Below is a small trained network, with its code and all its weights. Each question gives an input and a class and asks what happens when units are switched off, that is, made to give their printed mean instead of their output.

import numpy as np


def w(rows, s, z=0):
    codes = np.array(rows[::2]) - 128.0
    scale = np.full(codes.shape[1], s)
    scale[-1] = z or s
    return codes * scale


def norm(h):
    return h / np.sqrt((h * h).mean(-1, keepdims=True) + 1e-5)


def f(y):
    return y / 2 * (1 + np.tanh(0.7978845608 * (y + 0.044715 * y**3)))


def log_softmax(a):
    a = a - a.max(-1, keepdims=True)
    return a - np.log(np.exp(a).sum(-1, keepdims=True))


def net(x, mask):
    res = np.array(x, float).reshape(1, 4) / 4 @ E
    u = 0
    for l in range(2):
        y = f(norm(res) @ A[l][:, :-1].T + A[l][:, -1])
        res = res + np.where(mask[u : u + 4], y, B[l][:, -1]) @ B[l][:, :-1]
        u += 4
    return log_softmax(norm(res)[-1] @ U[:, :-1].T + U[:, -1])


A, B = {}, {}
E = w([
[82,217,94,240,153,179,28,66,148,49],'x0',
[127,91,99,158,159,199,149,253,97,107],'x1',
[99,153,2,166,23,195,54,117,68,128],'x2',
[61,147,113,50,160,39,200,222,114,89],'x3',
],0.0075)
A[0] = w([
[126,174,95,163,116,142,94,36,137,155,3],'0.n0',
[238,98,143,164,126,173,121,6,199,192,152],'0.n1',
[128,159,18,148,1,138,81,128,167,101,241],'0.n2',
[240,125,180,27,96,83,159,206,186,124,120],'0.n3',
],0.0065,0.0017)
B[0] = w([
[102,21,127,150,126,214,155,91,135,196,197],'0.n0',
[151,166,32,129,112,116,156,110,161,9,254],'0.n1',
[190,151,94,127,127,87,190,103,102,91,248],'0.n2',
[196,128,157,145,171,114,167,195,158,123,247],'0.n3',
],0.011,0.0061)
A[1] = w([
[150,153,50,146,116,210,82,83,149,55,210],'1.n0',
[90,139,143,210,220,255,105,211,59,47,184],'1.n1',
[64,162,92,71,134,131,147,135,185,65,123],'1.n2',
[118,100,61,140,95,146,81,183,98,147,251],'1.n3',
],0.0079,0.0022)
B[1] = w([
[112,144,89,111,67,107,152,82,166,83,244],'1.n0',
[128,131,71,83,55,187,93,105,161,133,191],'1.n1',
[59,181,189,187,82,84,75,132,62,145,155],'1.n2',
[123,127,172,123,183,8,139,101,242,118,154],'1.n3',
],0.013,0.011)
U = w([
[102,147,49,115,58,147,117,51,174,77,215],'0',
[85,89,122,167,170,161,112,125,80,178,4],'1',
[107,190,158,137,156,46,169,123,96,51,157],'2',
[175,80,163,74,185,114,182,207,158,161,229],'3',
[12,173,186,129,131,140,55,137,115,131,56],'4',
[116,86,179,160,144,166,94,108,105,182,1],'5',
[88,63,182,130,150,163,80,103,89,190,6],'6',
[108,96,157,138,171,175,100,99,71,205,9],'7',
],0.012,0.0034)

Each question gives the input, the list of numbers given to net, and the class t.
The units are the neurons (one row each of A and B). Each row of codes is followed by its name. A weight is (code - 128) times the scale printed after its matrix; where a second scale follows, it is the last column's (A, B and U).
mask holds one flag per neuron, layer by layer. A switched-off neuron (its flag False) gives its mean, the last column of its row in B, instead of its output. The means were averaged over made-up inputs and are rounded, as every weight is.
A unit's drop is (log p(t) with every unit on - log p(t) with that unit switched off) / (log p(t) with every unit on - log p(t) with every unit switched off).
The circuit of an input: a set's keep is (log p(t) with only the set's units on - log p(t) with every unit switched off) / (log p(t) with every unit on - log p(t) with every unit switched off). Starting from all 8 units, units are removed one at a time, each time the one whose removal leaves the highest keep (on an exact tie, the one counted first), for as long as the keep stays at least 0.8.
circuit, biggest first: the units of the circuit, biggest drop first
most important unit: the unit with the biggest drop
k most important neurons: the k neurons with the biggest drops, biggest first
k most important neurons of layer l: the k neurons of layer l with the biggest drops, biggest first
drop when u is switched off: that unit's drop, to one decimal
input [4,0,-5,2], class 4: most important unit : 0.n2
input [8,-6,-6,8], class 4: circuit, biggest first : [0.n2; 1.n2; 1.n0]
input [-5,-2,-7,-8], class 2: 3 most important neurons : [0.n1; 1.n1; 0.n0]
input [-7,-2,7,3], class 3: circuit, biggest first : [0.n1; 1.n0]
input [3,-6,1,5], class 2: 3 most important neurons : [1.n1; 1.n0; 1.n2]
input [6,-2,-5,4], class 4: circuit, biggest first : [0.n2; 0.n1; 1.n0]
input [-4,2,-6,-7], class 2: circuit, biggest first : [0.n0; 1.n1]
input [4,-7,-1,5], class 4: 3 most important neurons of layer 0 : [0.n1; 0.n2; 0.n3]
input [-5,8,4,-3], class 3: circuit, biggest first : [0.n1; 1.n3]
input [4,1,0,8], class 4: 2 most important neurons of layer 0 : [0.n1; 0.n2]
input [-1,-7,-6,3], class 3: circuit, biggest first : [0.n3; 1.n0]
input [-2,-5,-6,-3], class 2: 2 most important neurons : [0.n1; 1.n1]
input [-5,7,5,2], class 3: 3 most important neurons : [0.n1; 1.n0; 1.n3]
input [-3,-8,-3,1], class 3: circuit, biggest first : [1.n0]
input [1,3,-3,4], class 3: 3 most important neurons : [1.n0; 0.n1; 0.n3]
input [-6,7,5,0], class 3: drop when 0.n1 is switched off : 0.2
input [-2,1,5,4], class 2: drop when 1.n1 is switched off : 0.2
input [-5,1,3,7], class 3: drop when 0.n1 is switched off : 0.2
input [-5,-5,-1,6], class 3: drop when 0.n1 is switched off : 0.1
input [3,0,-3,4], class 4: most important unit : 0.n2
